Below is a small trained network, with its code and all its weights. Each question gives an input and a class and asks what happens when units are switched off, that is, made to give their printed mean instead of their output.

import numpy as np


def w(rows, s, z=0):
    codes = np.array(rows[::2]) - 128.0
    scale = np.full(codes.shape[1], s)
    scale[-1] = z or s
    return codes * scale


def f(y):
    return y / 2 * (1 + np.tanh(0.7978845608 * (y + 0.044715 * y**3)))


def log_softmax(a):
    a = a - a.max(-1, keepdims=True)
    return a - np.log(np.exp(a).sum(-1, keepdims=True))


def net(x, mask):
    res = np.array(x, float).reshape(1, 3) / 4 @ E
    y = f(res @ A[0][:, :-1].T + A[0][:, -1])
    res = res + np.where(mask, y, B[0][:, -1]) @ B[0][:, :-1]
    return log_softmax(res[-1] @ U[:, :-1].T + U[:, -1])


A, B = {}, {}
E = w([
[184,183,126,11,156,131,254],'x0',
[167,141,196,108,161,177,23],'x1',
[16,250,147,114,168,85,124],'x2',
],0.0095)
A[0] = w([
[171,28,125,84,101,181,143,175],'neuron 0',
[130,129,130,1,171,134,153,100],'neuron 1',
[110,189,129,126,199,59,100,4],'neuron 2',
[134,31,88,173,110,126,88,217],'neuron 3',
[148,119,223,46,165,209,20,161],'neuron 4',
[108,178,96,59,101,187,184,240],'neuron 5',
[103,147,126,226,80,130,56,198],'neuron 6',
[49,171,162,126,217,101,142,12],'neuron 7',
[145,38,162,99,105,146,127,20],'neuron 8',
],0.0098,0.0029)
B[0] = w([
[68,179,107,239,94,48,35,229],'neuron 0',
[9,126,219,183,117,222,167,214],'neuron 1',
[97,126,61,237,103,113,79,176],'neuron 2',
[71,121,167,152,176,76,183,237],'neuron 3',
[60,37,74,123,197,85,146,255],'neuron 4',
[7,115,100,107,104,67,254,222],'neuron 5',
[84,90,195,65,43,190,154,246],'neuron 6',
[108,125,62,254,158,75,40,198],'neuron 7',
[101,187,136,221,184,148,101,171],'neuron 8',
],0.0071,0.0096)
U = w([
[96,170,86,254,176,25,73,166],'0',
[20,104,211,120,87,148,142,172],'1',
[63,53,53,118,184,22,115,253],'2',
[123,133,193,84,114,84,120,158],'3',
[224,130,110,33,103,138,51,3],'4',
[220,232,131,182,197,219,89,3],'5',
[180,220,166,108,143,107,85,3],'6',
],0.0064,0.0029)

Each question gives the input, the list of numbers given to net, and the class t.
The units are the neurons (one row each of A and B). Each row of codes is followed by its name. A weight is (code - 128) times the scale printed after its matrix; where a second scale follows, it is the last column's (A, B and U).
mask holds one flag per neuron, in row order. A switched-off neuron (its flag False) gives its mean, the last column of its row in B, instead of its output. The means were averaged over made-up inputs and are rounded, as every weight is.
A unit's drop is (log p(t) with every unit on - log p(t) with that unit switched off) / (log p(t) with every unit on - log p(t) with every unit switched off).
The circuit of an input: a set's keep is (log p(t) with only the set's units on - log p(t) with every unit switched off) / (log p(t) with every unit on - log p(t) with every unit switched off). Starting from all 9 units, units are removed one at a time, each time the one whose removal leaves the highest keep (on an exact tie, the one counted first), for as long as the keep stays at least 0.8.
units of the circuit, in order: the units of the circuit, biggest drop first
most important unit: the unit with the biggest drop
top k neurons: the k neurons with the biggest drops, biggest first
drop when u is switched off: that unit's drop, to one decimal
input [-7,2,3], class 1: units of the circuit, in order => neuron 6
input [6,-3,8], class 0: top 3 neurons => neuron 7; neuron 2; neuron 6
input [-2,-1,2], class 3: top 2 neurons => neuron 4; neuron 0
input [6,8,7], class 2: top 3 neurons => neuron 4; neuron 5; neuron 0
input [7,-6,-8], class 0: top 3 neurons => neuron 0; neuron 6; neuron 8
input [-2,6,4], class 2: top 3 neurons => neuron 4; neuron 0; neuron 1
input [-5,0,4], class 1: top 4 neurons => neuron 6; neuron 0; neuron 4; neuron 8
input [-2,7,-3], class 2: top 2 neurons => neuron 4; neuron 1
input [4,0,-4], class 0: top 2 neurons => neuron 6; neuron 0
input [3,5,3], class 2: top 4 neurons => neuron 4; neuron 6; neuron 0; neuron 8
input [-6,3,5], class 1: top 3 neurons => neuron 6; neuron 0; neuron 8
input [5,-2,-5], class 0: top 2 neurons => neuron 0; neuron 6
input [4,5,4], class 2: drop when neuron 4 is switched off => 0.8
input [6,2,7], class 0: most important unit => neuron 7
input [-5,3,3], class 1: drop when neuron 1 is switched off => -0.2
input [-3,-8,-8], class 0: drop when neuron 0 is switched off => 0.3
